Each row is followed by its class number.
[-22  62  -3 -21 -41 -16 -19   8  34  10 -28   2  46 -25  47  30 -12  31
 -37 -55  24 -71   7 -11  54 -21  -9   3  -5 -20 -21   1 -22   6  -2 -27]
0
[ 29  29 -32 -45 -81 -49 -35   9  31   9   2 -15  66  -5 -51   9 -36 -59
  36  -4  20 -26   5  20 -19  27  -2  -5  14   5 -19  12  14 -42  11   3]
2
[-47 -13 -21 -23  17  11 -31   6   0  10 -19 -42  25  -4 -34  14 -71  40
 -14 -15  49  25 -12  34  19  37 -70 -19 -12 -17 -32 -28 -21  28 -11 -23]
4
[ 12 -43  33   4  35 -10 -16   0  22 -18  25 -21 -16   9 -20 -18   1  15
 -11 -20 -37  47  13 -12  11  25 -20  -2  -3 -34  -5 -46   8  -8  27  20]
1
[-52  16  10 -34 -46  11   3   5 -29 -24 -16   8  62  -7  33  18   1  -8
  -1 -36  29  -4 -31   7  -7 -35   2 -27  -7  -5   9  -5 -40  26  -3 -54]
8
[  7 -10  30  49  36 -24  -6 -17   5  11 -34   8 -49 -58 -17  42  25  50
 -16  15  47 -12  17 -22 -14  52 -16  13 -23   7  14 -44  -8  11   5  23]
3
[-45 -63  -1  27  28  17  -8   2  14 -35   0 -35  16  -7  28 -10 -44   4
  20 -53  26  12  -5  -6  19  -5 -22 -12  12  -6 -10  -1   6  -8  14 -43]
5
[  2 -31 -23   8 -10  21  -2  28  21 -13  12 -15  22  29  23 -15 -21  -7
  40 -24  36  29 -20  16  49 -11  16  22  11  -6  -9  23  16   0  -8 -12]
7
[ 21 -15   4 -21  14  -7  -8  -9  -4  70  -7   3 -28  11 -37 -35 -18  25
 -19  40   7 -18  31 -44  18  -9 -22 -19 -30 -19 -16 -45   0  40   3  -1]
10
[-17  11  66  -7 -16 -41 -25 -27   3 -13 -11  -4 -35 -29 -35  -1  50  -8
  21  -6  49 -14  -8 -25   1 -15 -29   3 -18 -35  21 -40 -47  -4  16  27]
4
[ -5  48 -33 -18 -64  14 -31  19  15   5 -22  -7  58  34 -25 -44 -29  54
  23 -22  11  18  12 -11  24  -3  -9 -23   1   9 -13   6  -5  15   7 -19]
0
[ 38  15 -23  -3 -64 -18  23  19  30  25 -40  31  26   0 -11 -20 -14  11
 -15  -6   2 -11   5   9  47 -43 -36  17  28  53  24 -13   2  -4   0  18]
6
[ 37   0 -42  14  11  -7  45  21  25  31  -6  46 -72  -1   1   2   3 -11
  19 -18 -49 -15 -29  22  38   0  -2   8   6  89   4 -16  33  -4  10  24]
9
[-21  47 -30 -19  -8   5  -1  -5  -2  54 -39  17  26   3  20   6 -27  29
 -79 -31 -19   6 -25 -15  68  -1 -23 -31   1  39 -54  15   8  37 -13 -17]
8
[-17  10  -4   7  24  17 -30  -7   6  22  -4 -11   9  22   9 -13 -65  -1
 -45   1 -23  14  18 -12  36 -16 -13  -7  -4 -17 -41  22  38  26 -19  -8]
5
[ -6 -10  17  14   2   1 -24 -16  12  12  -5 -16  13  -7 -14   5 -17  36
 -15 -11  21  43  -8 -14  27  17 -21   3  14  -7 -47   3  19  41  -8  12]
7
[  4  12   0  16   0 -53 -38  32  18  26 -38  47 -44 -25 -20  26  14  26
 -23 -31   1 -21 -26 -91  29 -19 -37  19 -34  42  -3 -18  -2  39   4 -44]
10
[ 26  27  -2 -11 -18 -60 -10   6  32  26  14  -9   3 -51 -22 -18   8  36
  -9   5  10   5  26 -65   9  11 -13 -16  10 -38  -5 -49  -7  -7  35 -14]
1
[-36  27   8 -47  24 -13  24 -35 -21 -21  12 -15  39  17  -6   1  -1  16
 -58 -12  14  29   2 -15  -3 -31 -36 -45 -18  -9   7 -13 -15 -14  23   4]
2
[-35   2  -3  -5  -6 -19  27 -17 -27  -2 -13  -9  -9 -16  26   5  31  15
  31 -40 -14   2 -38  -1  26  27  -1  -1  -3  -2 -11 -42 -41 -42  35  21]
5
[ 37  32   5 -45  35  -3  21 -12  20   8  16  18 -44  29  38   4  65  23
 -30 -19 -58 -38 -19 -36  58  -7  15  -1 -29  38  -3  -8 -13 -35  36  33]
0
[ -5  14   7 -30  81 -27 -12 -18 -32  36  16 -26 -37  -8  28  70  -5  -9
  -7 -16  12  -7 -27 -24  41  26 -17  -2 -14   5 -47 -14 -12   9 -21  -1]
2
[ 13 -23   9  21  17 -12  26 -10   3  17 -33   1  -4 -64  18  25 -31  77
 -60 -10 -17  28  17 -70  -6 -15 -30 -16 -24 -22  16 -46 -21  25  19 -61]
6
[ -7 -17  -9   4   8 -25 -29  46 -36  17  13 -19   4 -47  45  25 -50  -8
  40   0  74 -18  14 -37 -13   9  22 -17  -2 -41  30 -25 -69   9 -32 -48]
0
[-46  -1 -15  18  13   5 -35 -25 -32 -30 -14 -59  12 -20 -32  25 -51 -14
   3 -22  60  16 -18  49  22  21 -58  -2  32 -38 -33  27 -33  16 -34   1]
4
[ 27   7 -21  36  10 -24  10  37 -10  36 -21   2 -47 -33  38  -4 -20  27
  38 -27  10  25  -5 -31  47  -9  18 -21  13  41  -1  -6   1  15 -29 -47]
6
[ -6  19 -51  11 -38 -10  11  43   2  14 -56  51   9 -21  20  20 -13  14
 -55 -42  20 -40 -48  17  63 -38 -27  50   0  21   9 -10  -9  21 -27 -13]
7
[-36  12  40   5  49  -2   8  12  29 -19   8 -18 -47   6  30   2 -24  32
  -5 -41  36  22  13  10  68 -25 -32   0 -11 -31  -1 -28  21  39   0  11]
0
[  6  63 -43 -22  22 -20  -1 -10 -55   6 -40   7  -9  -8 -38  60   0 -23
 -33  21  -1 -12 -25   5   8 -11 -44  22  16  44  -5   1 -18  19 -63 -10]
2
[  2  25 -24   4 -75 -25 -22  21  20  18 -43  49  26  -9  -2  35   5 -17
 -34 -50 -34 -42 -17  20  41 -16 -12  41  -5  18 -19 -10 -11  18 -15  12]
1
[  -2   -7    4   10   59  -24  -35  -34  -22   60  -21   24  -58  -18
  -17   56   24   36  -28   30  -12  -16   -5 -114   -3   -3  -30   11
  -57   13  -25  -20  -30   55   -1  -37]
10
[ 11   9   4 -38 -20  15  18 -14  64  -6   9 -26  30  55  20 -14  -4  49
  -8 -26 -26  57  23 -28  55 -11 -26  -2 -16 -25 -25  20  38  15  53 -38]
6
[ -3  51  14 -14 -62 -28 -24  21  16  -7 -14   2  27   2   5  -6 -14  -3
   0 -34  31 -11   4  29  35 -11 -14  24  21 -41 -10  -7  16   9 -10  -6]
7
[-52 -29  20  29  20  17 -33  17   5   3 -31 -13  -4   8  20   8 -11  17
  -6 -31  25  -8 -11  -4  38  31 -36  51 -14 -48 -13 -18  -4  14  -7  -2]
5
[  9 -26   4  14  30  34 -17  -5   4 -19 -12 -25   6  15   2   8 -29  13
 -13 -36  25  20 -14 -10  35  12 -12 -11  -9  19 -26  30  12  28  -2 -36]
8
[ -4  15 -62 -18 -34 -26 -24  29  44  24 -37   5  68  14  13  26 -18 -12
  -7 -21  17  15 -26 -13  67   8 -11  12  26  56 -15  19 -14 -15 -24 -19]
3
[ 18 -23 -11 -23  40  10  25 -12 -44 -45  16 -21 -31  17  -5 -15  12  -3
 -19 -32 -42  21 -32  56  13  31 -35 -13  53  26  -9 -17   2 -31   4  25]
7
[ -6   6 -16  -5  16  36  35  35  39  12  28  -1   8 -11  25  -1 -35  56
 -48  -7 -11  10 -14   8  38  27 -19  11  14 -33 -27   9  52  41  22   0]
9
[ -3  43  14 -15 -14 -22 -30  10  43  30 -40   8  34 -15 -29   3  -4  18
 -32 -11 -28   3 -21 -10  12   5 -10 -20 -11  45 -24 -30   4  17 -23   2]
9
[-16 -25  18   0  -1  -6  41  10 -29 -22  13 -25  33 -77  15   4 -17  -7
 -29  16  34  14 -14  -1 -37   4  17 -23  13 -84  36 -36 -56  11  -9  -2]
9
[-15 -43 -20  52 -24   7  -3 -23   8  27 -13   4 -22  30   3  19 -70 -19
  65 -26 -21  46  12  -2  32   5 -10  44 -25 -27 -23   1  14   5  30  13]
5
[-17  51  12 -60 -63 -32 -23  19  28  53 -45  39  12  16 -30 -23  53  -5
 -60   1  37 -29 -23 -20  48  10 -52   2   9  34 -19 -12   3  53  -5  17]
8
[-37  55  -9  -3  -8 -43 -53  23   1   4 -50  11   7   3 -12  41   3 -17
 -26 -51  24  -8 -35  22  70 -30 -40  23  -7  33 -27 -14 -22  50 -62  -3]
1
[-27  17  -7   7  54 -11  -8  10 -23  15   3  19 -72  16  22  26  16  51
  -9 -52 -62  17 -12  -6  34  28 -40  19 -30 -15 -19 -53   3  15  28 -10]
1
[-19 -39  -6 -10  77  14  11  -9  32  -6  27 -39 -15  20 -26  36   5   5
   8  57  63  34 -17  -9  43   8 -36  28 -14   9 -31  19  17  50 -13  17]
10
[ 11  -1 -12   2  13   8  10   0  25 -14  -9 -47   6 -14 -43 -41 -18  65
  16 -31  50  38 -27 -20  40  11 -26 -30   0   1 -17 -19   4  36  23 -15]
9
[-80  16  11 -24  27  -6 -41 -12  13  -7 -32 -40  32  20 -14 -21  13  -3
 -32   2  35  -2  -8   6  20  13 -51   1 -10 -34 -17 -18 -15  -2 -16  -5]
5
[-22 -40   9  -6  17 -13   5  13  -1 -18  15 -17 -15 -16  21  12  -1  12
  -2 -55 -46  21   7  32 -12  54 -11 -23   2 -29 -15 -55  -5 -16  21 -17]
1
[ 15  40 -42 -13 -25 -41  23  17  62  58 -56   9  -4 -37 -16  26 -11  22
 -20 -18  17  -2 -41 -21  80   1 -12  16 -26  28 -24 -33  -7  36 -12  -9]
9
[  0  19 -16 -19  -2  19   6  14  23  -7 -27   4  48  37 -18 -22  -8  33
 -81  19  25  42  -7   3  53 -34 -34  18   3  11   3   7  11  27 -32   9]
7
[-16 -82  11 -14  47  -6  17  42  12  42  17  27 -30 -13  63   0  20  17
 -51 -18  13  -1 -21 -28  27  24 -16  -4  10  18   3 -42  -4   8  -1  -4]
7
[-31 -12 -21 -41 -34   9  16  33  11 -10 -20  -7  81 -12   1  21 -11  18
 -45  29  53  26 -33   4   3 -25 -24  11 -20 -19  19  -1 -35  51 -19 -23]
6
[ -5  28 -27 -46 -27 -32  48 -23  -8 -11   4  10  22 -21  35  20  17  19
 -51 -16   4   8   6 -32   3 -11  -3 -41  -2 -14  15  -9 -28  -7  44 -34]
3
[-16  18 -20  -1  20   5  21  -1 -35 -58 -12 -31  23 -15   0  58 -54 -15
 -10 -14  10  47 -16  38 -18  -8 -12 -10  -6 -15  18   2 -36  28 -37 -44]
9
[-78  35 -13 -34  -1 -36 -13   0 -39  33  -9  -9  29   4  15  10 -19 -11
 -22 -26  11  41  -7 -14  -8   7 -13 -53 -24 -35 -22 -12 -24  13 -18 -32]
2
[-19  -3  52  -8  38 -16 -21 -40  20  -7 -27  -3   6  19 -12   8   8  31
 -74 -18  21  24   0 -37  43 -45 -66  25 -26 -30   6 -42 -17  21   6  15]
7
[ 11  13  -4 -21 -30 -18 -14 -17 -44  -1 -11 -11 -38  -6 -27  -9  34  23
  40 -45   0 -11 -28   4   3  52 -15 -27  -9  10 -14 -26 -52 -27  32   7]
4
[  8  17  12   4 -28 -47 -34  16  25  60  -8  19 -54 -27 -33 -28   1   3
   7  17  -9  -6  27 -36 -10  45 -16  -5 -15 -41   4 -39   0 -25  21   6]
4
[ 33 -27  -8 -33  16  57  17 -12  31 -33  -7 -37  43  45 -34  10 -16  19
 -22  54  -2  52  13  18  10 -17 -32  17   1  16  -2  23  22  44 -20 -20]
6
[ 14  -5  -3 -22 -14 -10 -11  31 -46 -43  15  -8 -13  20   7 -10  17  -8
  18 -80 -40  17 -43  35  27  23  10 -11   0  -7 -10 -24 -27  -5  10   5]
1
[ 11  30  -1 -17 -43 -18   4  30  14   7   1  33  -6   1  41   5  10 -18
   8 -41 -13 -66 -10   9  54 -27  -3  37  20  -6  19 -15 -18 -26  13  32]
0
[-39   1 -12   4  22  -1  21  25  24   1   3  -3   0  34  45  12 -24  62
   4 -38  58  30  28 -46  65 -25 -41   2 -24  -9   1  -1   6  31  20 -71]
10
[-68 102  -7 -51  -5 -12  22  20 -66   8 -13  12 -11  12  31  -3  37  26
   9 -35 -19  30 -63  32  45   7 -15 -31  11  11 -18 -33 -17  20  -6 -11]
8
[-22 -29  -3  -1 -41   3  21   9 -19 -57  24   2  24   4  -5 -21   0   1
  30 -35 -13  49  18  33 -49  -8  13 -52   2   4  19 -17  -9   2  24 -22]
1
[ 10 -28  57   9  10 -20  14 -28  13   6   3  11 -64 -60 -10  41  16   5
 -23  21 -23  -3  23 -38 -31  21 -20  20 -21 -69  15 -50 -17  -1  27   3]
4
[-36 -43 -12   4  24   3  -7  -6  13 -41 -17 -37  73 -47  21  43 -67   3
 -11 -42  61   8 -42   8  32 -53  -7 -21  -5  -3  -2 -14 -31  20 -16 -40]
3
[ -7 -37  21 -22 -27   9  22  19  -5 -54   7  -7  -4   8  -2  25   1  17
  -4 -22  58  34  12  19 -10  30 -41   5  -9 -22  33  -9 -33  17  17 -20]
4
[  8  -2   4  24 -10 -24 -12 -19  -2 -13  -6  -3  16 -44   2  35  -5  18
 -35 -37 -32   7  14 -21 -10  14   1 -14  -1 -13 -22 -12 -21  -2   7 -14]
1
[-12   8  22 -21  24  -4 -31  12   8  -5   5  -3  21  26   6  37 -19  11
  -3 -29 -62  -9 -17  23  10  28  -7   5 -33  12 -30 -25   4 -32  10   6]
10
[ 53  40  16 -13 -68 -39  -3  27 -46  31 -14   0 -77 -24 -19 -64  24  25
  52 -33  51  -9   6 -29  40  25  18 -35   2 -37   5 -37 -36  16   5  -9]
4
[-29 -41  26  52 -10 -18  -6 -35 -25 -27 -18  18   7 -31  14  51 -23 -14
 -27 -12  19   9  28 -36 -59  -1  -6   1 -39  -8  29   4 -44 -10  17  -5]
5
[ -5  18  -8   4 -38 -24  10  37  -6  14 -38  17  15 -50 -12   4  -6  25
  -6 -42 -23 -15 -34  34  -5  47 -21  -8  29  30   6 -59 -25 -13  -5  16]
9
[-17 -11 -32   2 -32  -5  -7  20  31  31 -38   5  -5  27 -33 -38   1  -8
   1  -6   0   9  -1 -13  50  -6 -21   6  -1  -3 -22   5  17  30 -16 -20]
10
